Rows are numbered. After the first five, each row is followed by the numbers of the four nearest rows among all rows above it, by straight-line distance, nearest first.
1: [  6  -2  -3   0  30   9  -2   3  -8  -2  -1   2  -1   4   0   1  -1  15
   2  -6   5  -1   1  -1   1   0   5  -1   5   1  -3   0   0   2  -5   1
   4   0   2  -3   7 -15  -3  18   2   0  -2  -2   2  -1  -3   4   3   4]
2: [  6  -2  -1  -1  33   9   0   2  -8  -2   0   2  -2   4   0   2  -1  14
   0  -8   2  -1   0  -1  -1  -2   8   1   4   2  -4   1   4   4  -2   2
   7   1   2  -3   6 -11  -7  20   2   0  -3  -4   2   2  -1   3  -1   9]
3: [  6  -1  -3   0  34   7  -3   4  -8  -3   0   1  -1   4   2   1   0  13
   1  -5   3   0   1  -1   1  -2   6  -1   3   2  -3  -1   1   2  -3   1
   6   1   2  -3   7 -14  -3  24   2   0  -2  -4   1  -2  -2   2   2   2]
4: [  6  -2  -2  -2  40   9  -1   4  -8  -3   1   1  -3   4   0   1  -1  17
   2  -6   4  -1   1  -1  -1  -4   6   0   1   2  -4   0  -1   1  -3   1
   6   2   2  -4   4 -13   1  22  -1  -1  -2  -3   1   0  -1   1   0   3]
5: [  6   0  -3  -1  36   8  -3   4  -8  -2   1   0   0   4  -1   1  -2  14
   2  -3   2   0   2  -1   0  -3   6   1   2   1  -4   0   1   1  -4   2
   5   1   1  -3   6 -13  -3  24   1  -1  -2  -4   1   1  -2   2   0   2]
6: [  4  -1  -3  -1  35   9  -4   4  -8  -3   0  -1  -1   3   0   1  -2  15
   2  -7   4  -2   1  -1   0  -3   6   0   2   2  -3   1   1   3  -3   1
   5   1   2  -4   7 -14  -2  23   0   1   0  -5   1   0  -1   3   1   2]
3 5 4 1
7: [  5  -1  -2   1  45   9  -2   4  -8  -3   1   3  -1   4   1   1  -1  14
   1  -6   3  -1   0  -2   1  -1   5  -1   3   3  -3  -1   1   2  -3   3
   7   1   2  -4   8 -13  -4  21   1   0  -2  -4  -1  -1  -4   2   2   2]
4 3 5 6
8: [  5  -1  -3   1  34   9  -2   4  -7  -2   0   2   0   4   0   0   0  12
   2  -4   2   0   0  -2   1  -2   5   0   4   1  -3   0   0   2  -3   3
   5   1   3  -4   6 -15  -4  22   2   0  -1  -5   0   0  -3   3   2   2]
3 5 6 1
9: [  6   1  -1   0  31   9  -3   4  -8  -3   1   3  -1   4   1   1   0  13
   3  -3   2  -1   2  -1   0  -2   8  -1   3   2  -2   0   1   4  -3   2
   6   2   2  -1   7 -14  -7  25   2  -1  -2  -4  -2  -1  -1   1   2   2]
3 8 5 6
10: [  5   1  -3   0  32   8  -4   4  -7  -3   0   1  -2   7   2   0  -1  13
   4  -3   3  -1   2  -2   0  -2   5   0   4   1  -2  -1   3   2  -3   2
   3   1   3  -3   6 -12  -9  22   1   0   0  -5   1  -1  -3   3   1   0]
8 9 3 5
11: [  5   0  -3   0  34   8  -3   4  -9  -2   0   1   0   4   1   1  -1  12
   3  -6   3   0   0  -1   1  -2   5   0   4   1  -3   0   2   3  -4   2
   5   2   3  -3  10 -14  -6  20   3   0   0  -5  -1  -1  -2   3   2   3]
8 3 6 10
12: [  6  -1  -3   0  36   9  -3   4  -9  -3   0   1   0   5   1   1   0  13
   3  -5   3   0   1  -1   2  -1   5   0   4   2  -4   0   1   1  -3   2
   5   0   2  -4   7 -14  -5  24   2  -1  -2  -5   0   0  -2   2   1   1]
3 8 5 11
13: [  6   0  -2  -1  37  10  -3   3  -8  -2   0   2   0   7   1   2  -2  13
   1  -8   4  -2  -1  -1   0  -2   7   1   3   3  -2  -1   1   2  -3   2
   5   1   3  -3   6 -16  -5  19   1  -1  -2  -6  -1   1  -2   5   0   5]
11 8 12 6
14: [  7   0  -3   0  35   8  -2   5  -6  -3   0   1  -1   5   1   1  -1  16
   1  -5   4  -1   0  -1  -1  -2   6   0   2   2  -3  -1   2   2  -4   2
   6   1   3  -5   6 -14  -3  25   1   0  -2  -5   1   0  -2   3   1   2]
3 5 6 12
15: [  6   0  -3   2  32   7  -2   4  -8  -2   0   1  -1   6   1   2  -1  12
   2  -5   3   0   3  -1   1   0   4  -1   3   1  -3   1   3   4  -4   1
   5   2   1  -2   9 -14  -7  19   2   2   1  -5  -1  -1  -3   3   4   0]
11 10 8 3
16: [  7  -2  -3   1  33   9  -3   3  -7  -1   0   1  -1   4   1   0  -1  13
   3  -5   3   0   0  -1   1  -3   5  -1   4   2  -3   1   1   2  -4   2
   5   1   2  -2   8 -11  -5  20   1   0  -2  -5   0  -1  -2   3   2   1]
11 8 3 12
17: [  6  -1  -3  -1  36   7  -5   4  -7  -3   0   1   0   5   0  -1  -2  12
   2  -4   3   0   0  -2   1  -2   5   0   2   3  -4   0   0   3  -3   2
   6   0   2  -4   8 -15  -3  22   2   0  -2  -4   1  -1  -2   4   2   2]
3 8 12 5
18: [  5  -3  -3  -1  43   7  -2   6  -8  -2   0   0  -1   4   0  -1   1  18
   2  -6   6   0   2  -1  -2  -5   8   1   3   2  -3  -1   0   2  -3   2
   7  -1   2  -4   5 -15   2  26  -1   0  -3  -3   1   1  -3   3  -3   5]
4 14 5 6
19: [  7  -1  -3  -1  37   9  -3   5  -9  -2  -1   1  -2   3   0   0   0  13
   2  -5   3  -1   0  -1   0  -2   6   1   3   2  -3   0   1   3  -2   2
   6   1   2  -3   5 -14  -4  22   2   1  -1  -4   1   0  -3   3   2   3]
8 3 12 17
20: [  7  -2  -3   1  32   9  -3   4  -7  -3  -1   2  -1   5   2   0  -1  13
   2  -5   3  -1   0  -2   1  -2   5   0   2   2  -3   0   1   2  -3   3
   6   1   3  -3   6 -14  -4  20   2   1  -2  -4   1   0  -3   3   3   3]
8 16 3 19
21: [  6  -1  -3   1  36   8  -2   3  -8  -2   0   2  -1   5   1   1  -1  13
   3  -6   3   0   0  -1   0  -3   5  -1   2   1  -2  -1   1   3  -4   1
   5   1   2  -4   7 -14  -5  23   2   1  -2  -5  -1  -1  -3   2   2   3]
3 8 12 11
22: [  6  -1  -3   0  33   6  -3   4  -8  -3  -1   1  -1   5   1   1   0  13
   2  -5   2  -1   2  -2   1  -2   4   0   3   3  -5   0   2   1  -2   2
   4   2   2  -3   8 -15  -6  21   2  -2  -1  -4  -1  -1  -2   4   1   2]
11 12 3 8
23: [  6   2  -3   0  32   7  -3   5  -8  -3  -1   1  -2   6   2   0  -1  12
   4  -4   3  -1   1   0   0  -2   4  -1   1   1  -3  -1   3   2  -3   3
   4   1   2  -4   7 -12  -9  20   2  -1   0  -6   1   0  -3   2   1   1]
10 22 11 15
24: [  6  -1  -3  -1  38   9  -3   3  -8  -2   0   0  -1   4   0  -1  -2  16
   2  -6   4  -2   1  -2  -1  -3   6   1   2   2  -3   0   0   2  -3   0
   6   0   1  -3   6 -14  -1  24  -1   1  -1  -3  -1   1  -3   1   0   2]
6 4 5 19
25: [  5  -1  -4   0  37   9  -2   4  -8  -3  -1   1  -1   4   1   1  -1  14
   2  -7   4  -1   0  -1  -1  -3   5   0   3   2  -3   0   0   3  -4   2
   5   2   2  -3   6 -14  -3  22   1   0  -2  -4  -1  -1  -3   3   2   3]
21 19 6 3
26: [  6  -1  -3  -1  36   8  -3   4  -8  -2   0   1  -3   4   0   0   0  15
   2  -5   4   0   1  -1   0  -4   5   1   2   2  -3   0   1   2  -4   1
   5   2   3  -2   7 -14  -1  23   1   0  -1  -5   0   1  -3   3   1   3]
25 19 6 5
27: [  7   0  -3  -1  36   8  -3   4 -10  -3   1   1  -1   3   0   2   0  16
   1  -6   4  -1  -1  -1   1  -2   6   1   4   2  -4   0   2   3  -4   1
   5   1   2  -3   6 -14  -3  22   2   0  -2  -4   1  -2  -2   3   2   3]
19 25 3 26
28: [  7  -1  -3  -1  36   9  -4   4  -8  -2   1   0  -1   4   0  -1  -1  13
   4  -5   3  -1   0   0   0  -4   6   0   3   1  -4   1   1   1  -3   2
   5   1   2  -3   7 -14  -4  23   1   0  -1  -3   0   0  -3   2   1   3]
19 5 26 12
29: [  8  -3  -1   3  31   9  -3   3  -8   0  -2   4  -2   8   1   2   1  18
   4  -7   8  -1   5  -2   2   1   3   0   6   1   0   2   0   3  -3   2
   4  -1   1  -1   6 -15  -1  16   4   0  -1  -5   2  -2  -2   5   3   5]
1 20 16 15
30: [  6  -1  -2   0  41   8  -3   6  -7  -1  -1   1  -1   3   0   0  -1  13
   0  -6   5  -2   1  -2   0  -2   5   0   2   2  -2   0   1   3  -3   1
   5   1   2  -4   6 -14  -1  21  -1   0  -2  -4   0  -1  -3   3   2   4]
25 19 24 26
31: [  5   1  -3   1  37   8  -2   4  -5  -3   0   2   0   5   1   1   1  11
   2  -6   2  -1  -2  -1   0  -3   7   0   3   2  -3   0   1   1  -5   2
   6   0   2  -4   7 -13  -6  23   1   1  -2  -5   0   1  -2   4   2   2]
21 8 12 25
32: [  5   1  -3   1  36   9  -2   4  -9  -3  -1   2   0   6   0   2  -2  11
   3  -4   4   0   1   0   2  -1   4  -1   5   1  -2   1   3   3  -3   2
   5   1   2  -3   9 -15  -7  23   3  -1  -2  -5   0  -1  -2   3   3   2]
11 12 21 8
33: [  5  -1  -3  -1  36   9  -2   3  -7  -3   0   1  -1   4   1   0   0  13
   2  -6   4   0   1  -2   1  -3   5  -1   3   3  -4   0   1   1  -3   1
   5   1   2  -3   7 -13  -4  23   1   0  -2  -4   0   0  -2   2   0   2]
12 3 25 28
34: [  6   1  -3   2  33   7  -2   3  -8  -3   1   2   0   6   1   1   0  12
   2  -5   6  -2   0  -1   1  -1   6   0   4   1  -2  -1   3   2  -3   2
   4   0   1  -4   9 -14  -6  19   3   0   0  -5  -1  -1  -3   3   3   3]
11 15 32 21
35: [  6  -1  -3   2  35   8  -4   4  -9  -2   0   2  -1   3   1  -1  -2  14
   2  -4   3  -1   1  -1   1  -2   5   0   3   2  -2   0   0   1  -4   3
   6   2   2  -4   8 -15  -4  25   1   1  -1  -5   0  -1  -3   3   2   2]
3 8 21 12
36: [  5   2  -2   0  33   7  -4   2  -3  -2   1   2   1   9   0   0   1   9
   3  -2   3  -2  -1  -1   0   1   3  -1   4   4  -3   0   3   3  -7   5
   6   0   0  -4   7 -11  -9  23   2   1  -1  -4  -1   0  -3   7   0   2]
31 10 23 34
37: [  5  -1  -4   0  37   7  -3   5 -10  -3   0   0   0   4   1   0  -1  16
   1  -6   5  -1   2  -1  -2  -2   4   1   3   1  -3   1  -1   2  -3   2
   5  -1   2  -3   7 -16  -3  23   1  -1  -3  -4  -1   1  -3   1   2   3]
25 24 26 12
38: [  6   0  -3   2  31   6  -2   3  -7  -2   0   2  -1   5   1   1  -1  13
   2  -4   4  -2  -1  -1   1  -2   5  -1   3   2  -4  -1   3   3  -4   2
   4   2   3  -3   7 -14  -7  20   2  -1   0  -5   0  -1  -2   3   2   2]
34 22 11 23
39: [  5   0  -4   1  34   7  -3   3  -8  -2  -1   2  -1   6   2   1  -2  12
   2  -4   4  -1   2  -1   1  -2   3   0   4   3  -4   1   2   3  -3   2
   5   1   1  -2   9 -15  -6  20   4  -1   0  -2   0  -1  -2   2   3   2]
22 11 32 15
40: [  6  -1  -2  -1  37   9  -3   4  -9  -3   0   1  -1   5   0  -1  -1  15
   2  -4   4   0   0   0   0  -2   6   0   4   2  -4  -1   2   1  -4   2
   5   1   1  -3   8 -14  -3  24   2  -1  -2  -5  -1   0  -3   3   2   2]
12 28 26 33
41: [  6  -1  -3  -1  38   7  -4   4  -7  -2   0   2  -1   5   2   1  -2  14
   3  -5   4  -1   0  -2   1  -2   6   1   2   0  -4   0   1   3  -3   2
   5   2   2  -4   7 -14  -2  21   2   0  -2  -3   1   0  -2   2   2   2]
17 25 19 28
42: [  5   2  -2   0  33   6  -6   3  -2  -3  -1   3   1   9   2  -1   0  10
   2  -5   1  -1  -1  -2   1  -1   5  -1   4   3  -2  -1   0   1  -5   4
   6   0   1  -4   6 -11 -10  25   2   0  -1  -6  -1   0  -1   5   1   2]
36 31 10 23
43: [  6  -1  -4   1  39   9  -3   4  -7  -2   0   1   0   5   1   0  -1  13
   1  -6   3  -2   1  -2   1  -2   6   0   3   2  -4   1   0   2  -2   2
   5   1   2  -4   6 -13  -5  25   1  -1  -1  -5   0   1  -2   3   1   1]
12 33 25 19
44: [  5  -1  -2   0  35  10  -3   4  -7  -1   0   1   0   5   1   1  -1  14
   2  -5   3  -1   1  -3   1  -2   4   0   6   1  -3   0   3   2  -3   1
   5   1   1  -3   7 -13  -5  19   2  -1  -1  -4  -1  -1  -2   2   2   2]
16 11 8 33
45: [  5   0  -4   2  34   7  -3   3  -7  -2   0   2   0   6   2   0  -1  10
   2  -3   3   0   1  -1   2  -2   4   0   3   3  -3   0   2   3  -4   2
   5   2   2  -3   9 -14  -7  21   3   0   0  -6   0  -1  -3   2   4   1]
39 11 15 38
46: [  7  -2  -3   0  40   9  -3   3  -8  -1   1   1  -3   5  -1  -1  -1  16
   1  -6   5   0   0  -1  -1  -4   7   0   1   2  -3   0   0   1  -3   2
   6   1   2  -3   6 -14  -1  23  -1  -1  -1  -4   0   0  -4   2   0   4]
24 4 26 30
47: [  7  -1  -1  -1  33   7  -3   6 -10  -3  -1   1  -1   5   1  -1   0  12
   0  -2   3   0   2  -1   3  -3   7   0   5   3  -3   2   0   3  -3   1
   4   2   1  -3   7 -15  -4  23   1   0  -1  -6   0   0  -2   1   2   1]
3 12 8 35
48: [  6   0  -3   2  34   7  -4   5  -8  -1  -1   0  -1   6   1   1   0  15
   1  -5   2   0   2   0   0  -1   5   1   3   3  -3   0   1   1  -2   2
   4   1   2  -3   7 -14  -3  22   2   0   0  -5   0  -1  -2   2   2   2]
3 22 12 8
49: [  6   1  -3  -2  34   6  -4   5  -5  -3   0   1  -2   7   0  -1  -1  13
   4  -3   3  -2   4  -2   0  -3   6   1   2   1  -1  -2   2   1  -3   2
   6   1   3  -4   5 -12  -6  22   0  -1  -1  -6   2   1  -2   1  -2   2]
10 23 5 14
50: [  7   1  -2   1  25   8  -2   4 -10  -2   0   2  -1   6   5   1  -1   7
   2  -1   1  -2   0  -1   3   0   3  -1   5   2  -3   1   1   2  -3   2
   4   2   1  -3  10 -14 -10  21   5   1   1  -6  -1  -1  -2   3   4  -1]
45 15 38 23
51: [  6   2  -2  -1  33   7  -2   5  -5  -3   0   2  -1   9   1   3   0  18
   4  -3   3   0   1  -3   0   0   8  -1   5   3   0   1   3   3  -4   1
   5   2   2  -1  10 -14  -9  26   3   0  -1  -5  -1  -1  -2   1   3   2]
9 10 32 14
52: [  6  -1  -2   0  33   8  -4   4  -8  -2   0   2  -2   4   0  -1  -1  14
   3  -5   4  -1   0  -1   0  -2   6  -1   3   2  -3   0   1   2  -3   2
   4   1   3  -4   8 -14  -4  21   1   1  -2  -5   0   0  -3   3   3   2]
20 16 8 21
53: [  5  -1  -3   1  31   8  -3   4  -8  -2   0   2   0   5   3   1  -1  11
   2  -4   2   0   1  -1   1  -1   6  -1   4   2  -4   0   3   2  -3   1
   4   1   2  -3   9 -15  -6  19   3   1   0  -5  -1  -1  -3   2   3   2]
11 45 15 38
54: [  6  -2  -1  -2  52   9  -4   3  -4  -2  -1  -1  -1   8  -1  -1   0  13
   2  -9   5  -3   1  -2   0  -2   5   0   1   3  -2   0   1   3  -4   2
   7   0   0  -5   7 -12  -1  24   0  -1  -3  -4   2  -1  -1   2   1   3]
7 30 46 18
55: [  6  -2  -4  -1  40   8  -3   5  -7  -2   0   1  -1   2  -1   0   0  15
   1  -7   3  -1   0  -2   0  -3   7   2   2   2  -3   0  -2   2  -2   2
   6   1   2  -4   5 -13   1  23   1  -1  -2  -3   0   0  -3   2   0   3]
4 46 24 30
56: [  6   0  -2  -2  33   9  -2   2  -9  -3   0   2  -1   6   1   1  -1  15
   1  -8   5  -1  -1  -2   0  -2   6   0   4   2  -2  -2   0   2  -4   2
   5   0   3  -3   5 -15  -2  23   2  -1  -3  -5  -1   0  -2   5   0   5]
13 25 27 14
57: [  6   0  -3   0  33   8  -3   3  -8  -3   0   2  -1   6   1   1   0  14
   4  -2   3  -1   2  -2  -1  -1   8  -1   3   3  -2   0   1   3  -4   1
   4   2   1  -2   8 -14  -9  24   3  -1   1  -4   0  -1  -1   2   2   1]
9 10 51 38
58: [  7  -2  -3   0  37   8  -2   3  -9  -4   0   1  -2   5   2   0  -2  14
   2  -7   3  -1   0  -2   1  -1   5   0   2   3  -3   1   2   3  -3   3
   5   2   3  -5   9 -13  -3  20   3   1  -1  -5  -1  -1  -3   3   1   3]
25 21 41 11
59: [  7   0  -3   0  38   7  -3   3  -9  -2   0   2  -1   5   2   0  -1  12
   2  -5   4   0   2  -2   1  -3   4   0   4   2  -3  -1   1   3  -3   1
   5   1   1  -3   9 -15  -7  24   3  -2  -2  -5  -1   0  -2   3   1   3]
12 21 32 33
60: [  8  -1  -3   0  45   8  -2   5  -9  -2   1   2   0   5   1  -1  -1  14
   2  -6   4  -2   1  -1   1  -3   5  -2   2   2  -3   0   1   3  -3   1
   4   1   2  -2   8 -14  -3  22   1   0   0  -4  -2  -1  -2   3   1   3]
7 30 43 46
61: [  7  -3  -1   3  33  10  -2   2  -8   0  -1   2  -1   9  -1   2   1  19
   4  -9   7  -1   4  -2   2   2   4   0   5   2   0   1  -1   2  -6   1
   5   0   1  -1   6 -17   1  20   3   0  -3  -4   3   0  -3   6   3   8]
29 1 56 20
62: [  6  -1  -3  -2  39   9  -2   5  -6  -3   0   0  -1   3  -1  -1   0  16
   0  -5   3  -1   1  -2   0  -3   8   0   2   1  -5  -1  -1   2  -4   2
   6   1   2  -5   5 -13   0  23  -1  -1  -3  -4   1   0  -1   1   0   3]
55 4 24 46
63: [  6  -2  -2   0  38   8  -4   3  -6  -1   0   0  -1   3   0   0  -2  13
   1  -8   6  -1   0  -1   0  -3   6   1   2   2  -2   0  -1   2  -3   2
   7   0   1  -4   3 -15   2  23   0   1  -2  -4   0  -1  -2   0  -1   5]
55 24 46 30
64: [  6  -1  -3   2  38   9  -4   4  -8  -2  -1   2  -1   7   2   0   0  14
   2  -4   3  -1   1  -1   0  -3   5   0   4   2  -4  -1   2   2  -4   1
   5   1   2  -4   7 -14  -5  22   1   0  -2  -4  -1  -1  -2   2   2   2]
21 12 40 25
65: [  5   0  -2   0  34   7  -3   4  -8  -3   0   1   0   5   1   1   0  12
   2  -5   4  -1  -1  -2   0  -1   5   1   3   2  -2   0   2   2  -2   1
   5   0   2  -4   7 -13  -4  23   2  -1  -1  -4   0  -1  -1   3   2   2]
3 12 8 33
66: [  5  -1  -3  -2  38   8  -4   5  -8  -2   1   1  -2   5  -2   0  -1  16
   2  -6   2  -1   0  -1   0  -4   7   1   3   2  -3   0  -1   1  -2   1
   5   1   3  -4   6 -15  -1  25   0  -1  -1  -4   0   0  -2   1  -1   3]
24 55 46 26
67: [  6  -1  -3   0  33   9  -3   3  -7  -2   0   1  -1   5   1   1  -2  15
   2  -5   3   0   1  -1   0  -2   5   1   2   1  -2   1   1   2  -4   2
   5   0   2  -3   6 -14  -5  23   2   0  -2  -4  -1   0  -3   3   1   3]
21 20 8 52
68: [  8  -2  -3   1  37   6  -4   4  -9   1  -1  -1   1   4   1   0  -1  15
   1  -6   5  -1  -1  -3   0  -1   7   0   3   2  -2  -1  -1   1  -3   3
   6   1   3  -5   6 -13   3  23   2   1  -1  -3   0  -1  -1  -1   0   2]
63 55 24 41
